x =
[[133 137 137 140 141]
 [139 137 138 137 136]
 [132 140 138 139 141]
 [130 133 143 145 153]
 [142 138 141 137 136]
 [145 146 132 134 134]
 [134 138 138 139 140]
 [136 137 139 139 140]
 [136 135 140 137 138]
 [130 137 135 142 146]]
Counting starts at 0.
The entry at row 1, column 1 -> 137
Report the entry in the top-right corner.
141
The entry in the bottom-left corner -> 130
The entry in the bottom-right corner: 146
Report the entry in row 0 and column 1.
137
Report the entry at row 0, column 0.
133
The entry at row 2, column 0 is 132
The largest entry -> 153
Report the entry at row 0, column 2.
137
The entry directly below 153 is 136
Report the entry at row 2, column 1.
140
The entry directly above the largest entry -> 141
Report the entry at row 1, column 0.
139

Questions about the grid below. Rows and columns are numbered from 0.
1) Give the entry at row 0, column 1.
2) Give the entry just left of 115.
3) Give the entry at row 0, column 2.
4) Give the bottom entry of the column that holds the smallest entry.
5) Give the top-right entry.
6) Give the entry just left of 135.
[[130 121 144  99 123 154 129 121 108]
 [134 115 138 102 116 154 135 122 119]]
1) 121
2) 134
3) 144
4) 102
5) 108
6) 154

Read these off the array that follows.
1) Which number is the entry just right of 143?
2) Which number is the entry just right of the smallest entry?
array([[129, 128, 140, 127, 136, 135, 115, 139, 120, 120, 134, 132, 146,
        130, 125, 133],
       [132, 117, 138, 127, 118, 148, 131, 126, 121, 122, 133, 126, 145,
        133, 111, 115],
       [130, 126, 143, 126, 134, 139, 131, 137, 120, 136, 101, 146, 145,
        141, 127, 129],
       [132, 113, 116, 117, 125, 128, 130, 129, 122, 128, 144, 136, 147,
        136, 120, 118]])
1) 126
2) 146

A = [121 143 129 127 157 117 137 136 130 125 149 124]
The last entry is 124
Which number is the third entry? 129
The fourth entry -> 127
The 4th-last entry is 130

Questions about the array below. Rows and columns are numbered from 0.
1) The entry at row 1, column 2?
2) The entry at row 0, column 0?
3) The entry at row 0, column 1?
4) The entry in the bottom-left corner?
5) The entry directly below 125?
6) The entry directly above 113?
7) The entry directly below the smallest entry?
8) The entry just left of the largest entry?
[[105 147 147 135]
 [100 114 113 147]
 [151 151 105 154]
 [127 125 127 134]
 [129 110 144 108]]
1) 113
2) 105
3) 147
4) 129
5) 110
6) 147
7) 151
8) 105

Questions about the array below.
1) Read off the entry just left of the smallest entry.
2) Read off the 1st entry in reading order.
3) Read off the 3rd smallest entry.
4) Read off the 5th entry from the end, reading row by row.
5) Read off the first entry on the diagonal from the top-right corner.
6) Read off the bottom-left entry.
7) Read off the entry just right of 128.
8) Read off the fifth entry, reading row by row.
[[122, 122, 122, 135, 132, 123, 122, 142, 142, 129, 143, 130, 122, 122],
 [146, 146, 145, 120, 123, 137, 146, 129, 129, 125, 128, 125, 145, 145],
 [153, 153, 152, 115, 119, 141, 153, 126, 125, 123, 123, 123, 153, 152],
 [154, 154, 153, 118, 123, 143, 154, 123, 123, 127, 121, 126, 154, 153],
 [139, 139, 139, 134, 135, 138, 139, 126, 126, 136, 126, 136, 139, 139]]
1) 152
2) 122
3) 119
4) 136
5) 122
6) 139
7) 125
8) 132

grid =
[[128 128 130 122 125 138 125 128 135 112 117 127 126]
 [127 123 127 140 107 131 123 138 133 128 117 125 127]
 [130 126 131 142 131 137 133 139 129 133 124 118 133]
 [114 128 119 128 134 119 121 100 131 126 126 119 127]
 [144 137 118 118 124 142 128 143 131 130 123 130 125]]
Counting starts at 0.
The top-left entry: 128
The entry just left of 100: 121
Report the entry in the bottom-left corner.
144
Report the entry in row 0 and column 2.
130
The entry at row 1, column 2 -> 127
Report the entry in the bottom-right corner.
125
Report the entry directly above the centre entry.
123
Report the entry in row 2 and column 0.
130
Report the entry in row 1 and column 1.
123
The top-right entry -> 126
The entry directly below the smallest entry -> 143
Report the entry directly above the smallest entry.
139
The top entry of the column that holds the smallest entry: 128
The entry directly below 129: 131
The entry just right of 139 -> 129

Read these off the table that follows. Rows and columns are numbered from 0.
1) Which number is the entry in the top-left corner?
2) Which number is the entry at row 2, column 0?
3) Which number is the entry at row 1, column 2?
4) Which number is the smallest entry?
5) Which number is the bottom-left entry?
6) Which number is the entry at row 0, column 2?
[[118 128 117 143 130 131 126 138]
 [128 128 128 128 129 128 128 128]
 [121 136 121 131 120 133 133 122]
 [125 129 117 144 116 132 117 128]
 [129 131 132 119 128 128 135 121]
 [127 117 110 135 137 139 127 115]
 [136 122 116 132 116 137 117 106]
 [119 136 121 131 122 133 134 124]
 [120 139 125 137 113 128 126 134]
 [120 136 122 132 121 132 132 125]
 [141 126 136 121 117 125 118 119]
 [124 132 119 141 113 132 119 128]
 [126 129 119 143 115 131 116 131]
 [129 124 121 120 136 135 137 110]]
1) 118
2) 121
3) 128
4) 106
5) 129
6) 117

[[133 120 140 121 123 135 120 128 125 139 123 112 140]
 [136 134 118 142 119 136 127 134 137 129 114 126 127]
 [135 122 127 134 123 128 129 132 129 129 119 128 136]
 [129 126 117 152 122 123 128 135 136 128 133 124 133]
 [126 141 124 125 117 126 129 137 128 127 109 123 129]
 [119 123 132 118 124 120 129 123 124 118 143 124 119]
 [143 132 140 129 129 137 133 123 130 136 120 127 133]
 [108 128 123 129 127 114 125 135 131 129 122 107 135]]
Counting starts at 0.
The smallest entry -> 107
The top-left entry -> 133
What is the entry at row 0, column 1?
A: 120
What is the entry at row 2, column 0?
A: 135
What is the entry in row 0 and column 2?
A: 140
The entry in row 1 and column 0 is 136
What is the entry in the top-right corner?
A: 140
What is the entry just right of 130?
A: 136
What is the entry just right of the smallest entry?
A: 135
The top entry of the column that holds the largest entry: 121
What is the entry at row 2, column 2?
A: 127
The entry in row 1 and column 2 is 118
The entry directly below 121: 142
What is the entry at row 2, column 1?
A: 122
The bottom-left entry: 108
What is the entry directly above the smallest entry?
A: 127
The entry at row 1, column 1 is 134
What is the entry just left of the largest entry?
A: 117
The entry just right of 109 -> 123
